Below is a small trained network, with its code and all its weights. Each question gives an input and a class and asks what happens when units are switched off, that is, made to give their printed mean instead of their output.

import numpy as np


def w(rows, s, z=0):
    codes = np.array(rows[::2]) - 128.0
    scale = np.full(codes.shape[1], s)
    scale[-1] = z or s
    return codes * scale


def f(y):
    return y / 2 * (1 + np.tanh(0.7978845608 * (y + 0.044715 * y**3)))


def log_softmax(a):
    a = a - a.max(-1, keepdims=True)
    return a - np.log(np.exp(a).sum(-1, keepdims=True))


def net(x, mask):
    res = np.array(x, float).reshape(1, 4) / 4 @ E
    y = f(res @ A[0][:, :-1].T + A[0][:, -1])
    res = res + np.where(mask, y, B[0][:, -1]) @ B[0][:, :-1]
    return log_softmax(res[-1] @ U[:, :-1].T + U[:, -1])


A, B = {}, {}
E = w([
[191,163,191,152,86,206],'x0',
[148,72,97,173,119,143],'x1',
[96,29,99,23,48,144],'x2',
[2,172,81,173,163,202],'x3',
],0.0075)
A[0] = w([
[84,109,98,202,175,166,107],'N1',
[114,58,106,130,204,102,166],'N2',
[160,74,120,46,71,138,38],'N3',
[199,163,108,183,189,106,84],'N4',
[146,73,94,58,66,182,80],'N5',
[49,159,190,111,181,174,64],'N6',
[184,92,127,133,133,13,127],'N7',
[153,70,45,207,84,165,86],'N8',
[217,137,155,99,33,47,84],'N9',
[96,140,54,124,93,181,108],'N10',
[175,141,95,214,164,141,106],'N11',
[105,116,84,65,29,173,82],'N12',
[146,45,59,34,44,158,140],'N13',
[140,135,145,254,137,107,91],'N14',
[175,119,165,133,83,229,70],'N15',
[210,53,95,104,107,53,122],'N16',
[181,160,106,166,207,116,85],'N17',
[165,146,81,74,161,176,1],'N18',
[73,35,172,149,72,126,82],'N19',
[97,101,100,104,158,66,79],'N20',
[153,118,238,150,45,202,91],'N21',
[174,108,132,180,103,194,99],'N22',
[220,94,238,100,95,110,160],'N23',
[97,56,97,152,165,25,55],'N24',
],0.0091,0.0063)
B[0] = w([
[83,84,126,126,39,189,192],'N1',
[97,235,106,65,69,158,176],'N2',
[180,66,137,66,169,137,177],'N3',
[176,50,199,88,166,61,173],'N4',
[202,56,175,135,204,34,189],'N5',
[149,58,53,202,165,156,167],'N6',
[48,163,101,175,91,201,190],'N7',
[81,228,222,95,111,226,156],'N8',
[60,99,96,215,155,186,212],'N9',
[91,56,143,191,100,222,169],'N10',
[71,81,181,144,165,98,173],'N11',
[122,72,185,108,200,72,185],'N12',
[115,75,203,100,245,82,255],'N13',
[162,50,212,53,211,62,179],'N14',
[222,187,65,32,68,102,171],'N15',
[52,151,102,198,108,217,213],'N16',
[183,40,226,31,224,20,164],'N17',
[215,1,221,71,212,35,105],'N18',
[233,84,234,44,241,8,155],'N19',
[181,226,38,63,52,142,146],'N20',
[170,179,68,49,29,105,200],'N21',
[135,177,52,57,54,141,159],'N22',
[31,190,118,182,141,173,251],'N23',
[248,224,73,31,33,128,157],'N24',
],0.0071,0.0069)
U = w([
[88,159,128,138,118,117,254],'0',
[104,113,144,164,144,2,31],'1',
[51,113,105,199,114,202,14],'2',
[178,190,24,51,39,55,84],'3',
],0.0077,0.0064)

Each question gives the input, the list of numbers given to net, and the class t.
The units are the neurons (one row each of A and B). Each row of codes is followed by its name. A weight is (code - 128) times the scale printed after its matrix; where a second scale follows, it is the last column's (A, B and U).
mask holds one flag per neuron, in row order. A switched-off neuron (its flag False) gives its mean, the last column of its row in B, instead of its output. The means were averaged over made-up inputs and are rounded, as every weight is.
A unit's drop is (log p(t) with every unit on - log p(t) with that unit switched off) / (log p(t) with every unit on - log p(t) with every unit switched off).
The circuit of an input: a set's keep is (log p(t) with only the set's units on - log p(t) with every unit switched off) / (log p(t) with every unit on - log p(t) with every unit switched off). Starting from the 12 units with the biggest drops (on a tie, the unit counted first), units are removed one at a time, each time the one whose removal leaves the highest keep (on an exact tie, the one counted first), for as long as the keep stays at least 0.8.
units of the circuit, in order: the units of the circuit, biggest drop first
unit that matters most: the unit with the biggest drop
k most important neurons: the k neurons with the biggest drops, biggest first
drop of u: that unit's drop, to one decimal
input [4,3,5,-1], class 1: units of the circuit, in order	N13, N5
input [-8,6,7,2], class 3: 3 most important neurons	N24, N20, N2
input [8,-5,-3,1], class 3: units of the circuit, in order	N21, N15
input [-8,-7,0,7], class 3: unit that matters most	N20
input [-6,-4,1,-3], class 3: units of the circuit, in order	N24, N20
input [5,7,-2,-8], class 2: units of the circuit, in order	N9, N16
input [0,5,8,-5], class 1: 3 most important neurons	N5, N13, N19
input [-8,0,5,2], class 3: 2 most important neurons	N24, N20
input [4,-3,-1,-6], class 2: 2 most important neurons	N9, N23
input [-7,-7,3,-8], class 2: 3 most important neurons	N16, N9, N7
input [5,0,-5,-7], class 2: 3 most important neurons	N9, N23, N7
input [4,-1,-4,3], class 1: drop of N7	0.2
input [-1,-3,4,-7], class 2: drop of N16	0.2
input [-8,5,-2,-2], class 3: units of the circuit, in order	N24
input [-3,4,-3,-6], class 2: drop of N1	0.0
